Here is a tiny trained network, its code and every weight. The questions are about switching its units off for an input and a class, where a switched-off unit gives its printed mean instead of its output.

import numpy as np


def w(rows, s, z=0):
    codes = np.array(rows[::2]) - 128.0
    scale = np.full(codes.shape[1], s)
    scale[-1] = z or s
    return codes * scale


def f(y):
    return np.maximum(y, 0)


def log_softmax(a):
    a = a - a.max(-1, keepdims=True)
    return a - np.log(np.exp(a).sum(-1, keepdims=True))


def net(x, mask):
    res = np.array(x, float).reshape(1, 7) / 4 @ E
    y = f(res @ A[0][:, :-1].T + A[0][:, -1])
    res = res + np.where(mask, y, B[0][:, -1]) @ B[0][:, :-1]
    return log_softmax(res[-1] @ U[:, :-1].T + U[:, -1])


A, B = {}, {}
E = w([
[128,128,128,128],'x0',
[128,129,128,128],'x1',
[141,168,118,255],'x2',
[157,243,61,74],'x3',
[70,84,14,140],'x4',
[10,183,178,131],'x5',
[129,129,128,129],'x6',
],0.0092)
A[0] = w([
[88,159,139,119,219],'n0',
[174,103,137,111,135],'n1',
[152,181,190,139,86],'n2',
[95,123,147,132,102],'n3',
[124,226,74,139,80],'n4',
[109,62,188,134,45],'n5',
[166,122,121,127,79],'n6',
[119,89,159,46,54],'n7',
[34,146,140,108,78],'n8',
[189,97,100,143,51],'n9',
[94,89,86,145,104],'n10',
[98,81,192,161,79],'n11',
[112,173,66,102,95],'n12',
[89,151,137,129,2],'n13',
[61,150,149,114,46],'n14',
[93,171,164,147,122],'n15',
[129,150,125,190,50],'n16',
[109,149,123,162,127],'n17',
[113,8,122,159,114],'n18',
[160,145,114,175,76],'n19',
[93,119,67,128,49],'n20',
[226,109,131,161,119],'n21',
[114,98,121,143,71],'n22',
[182,129,98,104,139],'n23',
[56,180,142,175,87],'n24',
[151,105,195,136,131],'n25',
[71,113,136,15,123],'n26',
[119,104,116,121,112],'n27',
[97,166,138,187,98],'n28',
[179,194,109,79,141],'n29',
[83,115,18,168,106],'n30',
[145,169,112,122,14],'n31',
[115,177,143,192,106],'n32',
[93,103,80,134,54],'n33',
[137,182,109,97,30],'n34',
[138,109,90,126,140],'n35',
[107,42,170,201,51],'n36',
[139,155,96,229,87],'n37',
[93,172,191,123,122],'n38',
[155,136,200,128,56],'n39',
[217,174,177,107,99],'n40',
[86,89,75,129,71],'n41',
[153,162,181,128,22],'n42',
],0.014,0.0088)
B[0] = w([
[105,94,75,174,243],'n0',
[106,106,91,145,188],'n1',
[92,128,177,83,213],'n2',
[133,114,96,136,156],'n3',
[146,186,111,157,235],'n4',
[153,204,70,111,193],'n5',
[113,114,81,84,152],'n6',
[206,111,164,112,186],'n7',
[135,95,38,85,205],'n8',
[112,61,51,1,184],'n9',
[96,149,170,109,188],'n10',
[151,183,107,145,210],'n11',
[147,165,98,161,199],'n12',
[134,92,55,48,134],'n13',
[131,96,77,78,171],'n14',
[124,83,60,107,205],'n15',
[170,120,159,93,167],'n16',
[153,94,163,142,172],'n17',
[146,199,78,174,254],'n18',
[175,92,151,133,176],'n19',
[100,154,188,60,166],'n20',
[100,61,59,85,250],'n21',
[129,164,139,96,144],'n22',
[115,109,88,139,210],'n23',
[128,84,82,72,211],'n24',
[71,162,152,147,214],'n25',
[222,87,207,183,248],'n26',
[129,134,143,141,149],'n27',
[163,96,132,139,193],'n28',
[133,159,113,168,252],'n29',
[58,136,199,96,252],'n30',
[155,191,87,109,142],'n31',
[187,107,175,142,210],'n32',
[108,135,188,73,162],'n33',
[158,188,102,107,162],'n34',
[94,116,143,141,182],'n35',
[158,197,94,117,233],'n36',
[197,90,198,109,235],'n37',
[95,89,65,121,223],'n38',
[75,155,178,42,187],'n39',
[48,131,168,117,245],'n40',
[95,143,198,71,181],'n41',
[89,159,157,75,163],'n42',
],0.009,0.0084)
U = w([
[106,30,49,111,91],'0',
[163,243,96,161,94],'1',
[36,132,220,109,99],'2',
[253,46,204,148,84],'3',
[97,82,125,199,254],'4',
],0.011,0.021)

Each question gives the input, the list of numbers given to net, and the class t.
The units are the neurons (one row each of A and B). Each row of codes is followed by its name. A weight is (code - 128) times the scale printed after its matrix; where a second scale follows, it is the last column's (A, B and U).
mask holds one flag per neuron, in row order. A switched-off neuron (its flag False) gives its mean, the last column of its row in B, instead of its output. The means were averaged over made-up inputs and are rounded, as every weight is.
A unit's drop is (log p(t) with every unit on - log p(t) with that unit switched off) / (log p(t) with every unit on - log p(t) with every unit switched off).
The circuit of an input: a set's keep is (log p(t) with only the set's units on - log p(t) with every unit switched off) / (log p(t) with every unit on - log p(t) with every unit switched off). Starting from the 12 units with the biggest drops (on a tie, the unit counted first), units are removed one at a time, each time the one whose removal leaves the highest keep (on an exact tie, the one counted first), for as long as the keep stays at least 0.8.
units of the circuit, in order: the units of the circuit, biggest drop first
unit that matters most: the unit with the biggest drop
top k neurons: the k neurons with the biggest drops, biggest first
drop of u: that unit's drop, to one decimal
input [-4,-5,-5,6,5,-1,8], class 1: unit that matters most -> n12
input [-7,-2,-5,-7,4,-5,7], class 1: units of the circuit, in order -> [n18 n36]
input [-7,6,-6,8,1,8,-1], class 0: top 2 neurons -> [n8 n14]
input [-6,3,-7,-6,-1,-1,-8], class 3: top 3 neurons -> [n26 n7 n4]
input [6,-3,8,7,-4,7,7], class 3: units of the circuit, in order -> [n32 n37]
input [-3,-3,-1,2,-5,-2,4], class 2: units of the circuit, in order -> [n40 n18]
input [-1,-4,6,-2,-4,4,8], class 3: units of the circuit, in order -> [n32 n37]
input [6,1,-7,0,0,7,2], class 0: top 2 neurons -> [n8 n38]
input [0,4,-6,-7,-8,-5,-3], class 2: top 2 neurons -> [n39 n40]
input [-3,-4,-6,5,7,5,1], class 2: top 3 neurons -> [n30 n20 n41]
input [-4,-4,-3,-3,6,3,7], class 2: top 2 neurons -> [n41 n30]
input [-6,-5,-6,4,-3,2,8], class 3: top 2 neurons -> [n26 n7]
input [1,-5,8,-8,0,-6,2], class 1: top 3 neurons -> [n18 n36 n26]
input [0,-2,-3,5,-5,-6,4], class 0: units of the circuit, in order -> [n21]
input [-4,2,7,-8,-4,-8,4], class 0: top 2 neurons -> [n21 n9]
input [-6,3,7,0,6,-2,3], class 3: top 2 neurons -> [n37 n40]
input [6,-6,3,-7,8,8,1], class 0: top 3 neurons -> [n8 n24 n14]
input [3,7,-2,8,8,-5,-6], class 1: top 2 neurons -> [n12 n4]
input [4,8,4,-7,-5,-6,4], class 1: top 2 neurons -> [n36 n18]
input [3,0,8,-1,5,-2,6], class 3: units of the circuit, in order -> [n37]
input [4,3,-8,3,2,6,-2], class 3: top 2 neurons -> [n26 n7]
input [3,-6,-3,-1,5,2,-5], class 2: top 2 neurons -> [n41 n30]
input [1,2,6,-2,1,-6,-7], class 0: drop of n26 -> 0.9
input [-7,0,1,-8,7,3,-7], class 1: drop of n18 -> 0.4
input [5,-1,-7,3,8,5,2], class 2: drop of n20 -> 0.2
input [-5,1,1,-3,1,8,0], class 0: drop of n0 -> 0.0
input [0,6,1,0,-1,3,7], class 0: unit that matters most -> n26
